Here is a tiny trained network, its code and every weight. The questions are about switching its units off for an input and a class, where a switched-off unit gives its printed mean instead of its output.

import numpy as np


def w(rows, s, z=0):
    codes = np.array(rows[::2]) - 128.0
    scale = np.full(codes.shape[1], s)
    scale[-1] = z or s
    return codes * scale


def norm(h):
    return h / np.sqrt((h * h).mean(-1, keepdims=True) + 1e-5)


def f(y):
    return np.maximum(y, 0)


def log_softmax(a):
    a = a - a.max(-1, keepdims=True)
    return a - np.log(np.exp(a).sum(-1, keepdims=True))


def net(x, mask):
    res = np.array(x, float).reshape(1, 4) / 4 @ E
    u = 0
    for l in range(2):
        y = f(norm(res) @ A[l][:, :-1].T + A[l][:, -1])
        res = res + np.where(mask[u : u + 4], y, B[l][:, -1]) @ B[l][:, :-1]
        u += 4
    return log_softmax(norm(res)[-1] @ U[:, :-1].T + U[:, -1])


A, B = {}, {}
E = w([
[124,139,128,237,184,165],'x0',
[200,221,99,115,12,193],'x1',
[193,179,134,159,146,1],'x2',
[94,172,252,135,214,172],'x3',
],0.0028)
A[0] = w([
[104,123,145,2,69,84,51],'0.n0',
[67,119,167,116,89,174,76],'0.n1',
[152,104,34,241,118,154,115],'0.n2',
[102,245,108,156,48,161,3],'0.n3',
],0.0056,0.0019)
B[0] = w([
[117,139,175,114,140,155,212],'0.n0',
[136,148,11,187,162,151,189],'0.n1',
[146,139,166,61,142,142,254],'0.n2',
[57,55,156,143,105,103,234],'0.n3',
],0.011,0.0031)
A[1] = w([
[97,239,201,198,144,197,89],'1.n0',
[149,221,179,162,107,36,3],'1.n1',
[104,89,50,117,113,255,82],'1.n2',
[107,159,139,200,35,152,137],'1.n3',
],0.006,0.0029)
B[1] = w([
[166,96,140,12,58,148,217],'1.n0',
[124,218,150,225,86,204,175],'1.n1',
[169,179,147,160,123,84,254],'1.n2',
[52,79,121,159,255,88,189],'1.n3',
],0.0096,0.0041)
U = w([
[40,31,125,212,179,86,248],'0',
[179,241,84,254,139,158,127],'1',
[144,139,164,102,123,144,53],'2',
[185,103,86,82,94,142,137],'3',
],0.0087,0.0013)

Each question gives the input, the list of numbers given to net, and the class t.
The units are the neurons (one row each of A and B). Each row of codes is followed by its name. A weight is (code - 128) times the scale printed after its matrix; where a second scale follows, it is the last column's (A, B and U).
mask holds one flag per neuron, layer by layer. A switched-off neuron (its flag False) gives its mean, the last column of its row in B, instead of its output. The means were averaged over made-up inputs and are rounded, as every weight is.
A unit's drop is (log p(t) with every unit on - log p(t) with that unit switched off) / (log p(t) with every unit on - log p(t) with every unit switched off).
The circuit of an input: a set's keep is (log p(t) with only the set's units on - log p(t) with every unit switched off) / (log p(t) with every unit on - log p(t) with every unit switched off). Starting from all 8 units, units are removed one at a time, each time the one whose removal leaves the highest keep (on an exact tie, the one counted first), for as long as the keep stays at least 0.8.
circuit, biggest first: the units of the circuit, biggest drop first
unit that matters most: the unit with the biggest drop
k most important neurons: the k neurons with the biggest drops, biggest first
k most important neurons of layer l: the k neurons of layer l with the biggest drops, biggest first
input [4,-5,8,6], class 1: most important neuron of layer 0 : [0.n3]
input [-7,7,7,-4], class 0: circuit, biggest first : [0.n3 0.n2 1.n3]
input [2,8,7,-4], class 0: 3 most important neurons : [0.n3 1.n3 1.n2]
input [-1,-4,6,-2], class 1: circuit, biggest first : [0.n3 1.n1]
input [1,-1,-1,2], class 3: 4 most important neurons : [0.n3 1.n0 1.n1 1.n3]
input [7,-6,1,8], class 3: 2 most important neurons of layer 1 : [1.n0 1.n3]
input [-6,2,7,-7], class 1: 3 most important neurons of layer 0 : [0.n3 0.n2 0.n0]
input [-2,-5,-3,6], class 3: 2 most important neurons : [0.n3 1.n3]
input [4,6,-6,-5], class 0: 3 most important neurons : [0.n3 1.n3 1.n0]
input [2,1,-8,6], class 1: 2 most important neurons : [0.n1 1.n2]
input [2,-6,-4,7], class 3: circuit, biggest first : [0.n3 1.n0]
input [0,8,3,7], class 0: circuit, biggest first : [0.n3 1.n3]
input [3,1,-3,5], class 3: 3 most important neurons : [1.n0 1.n1 0.n3]
input [6,6,3,-8], class 3: circuit, biggest first : [0.n2]
input [-1,-3,-1,4], class 3: 4 most important neurons : [0.n3 1.n3 1.n0 1.n1]
input [-6,-4,-6,-1], class 1: 2 most important neurons of layer 1 : [1.n2 1.n0]
input [1,5,-5,0], class 0: 2 most important neurons of layer 1 : [1.n3 1.n1]
input [0,-4,6,2], class 1: 2 most important neurons of layer 1 : [1.n1 1.n3]
input [0,-4,-6,2], class 1: 2 most important neurons : [1.n2 0.n3]
input [-1,-2,8,-4], class 1: unit that matters most : 1.n1
input [-1,-5,0,7], class 3: circuit, biggest first : [0.n3 1.n0 1.n3]
input [-7,7,-3,2], class 0: circuit, biggest first : [0.n3 1.n3 0.n2]
input [8,-1,2,6], class 2: 2 most important neurons : [1.n0 0.n1]
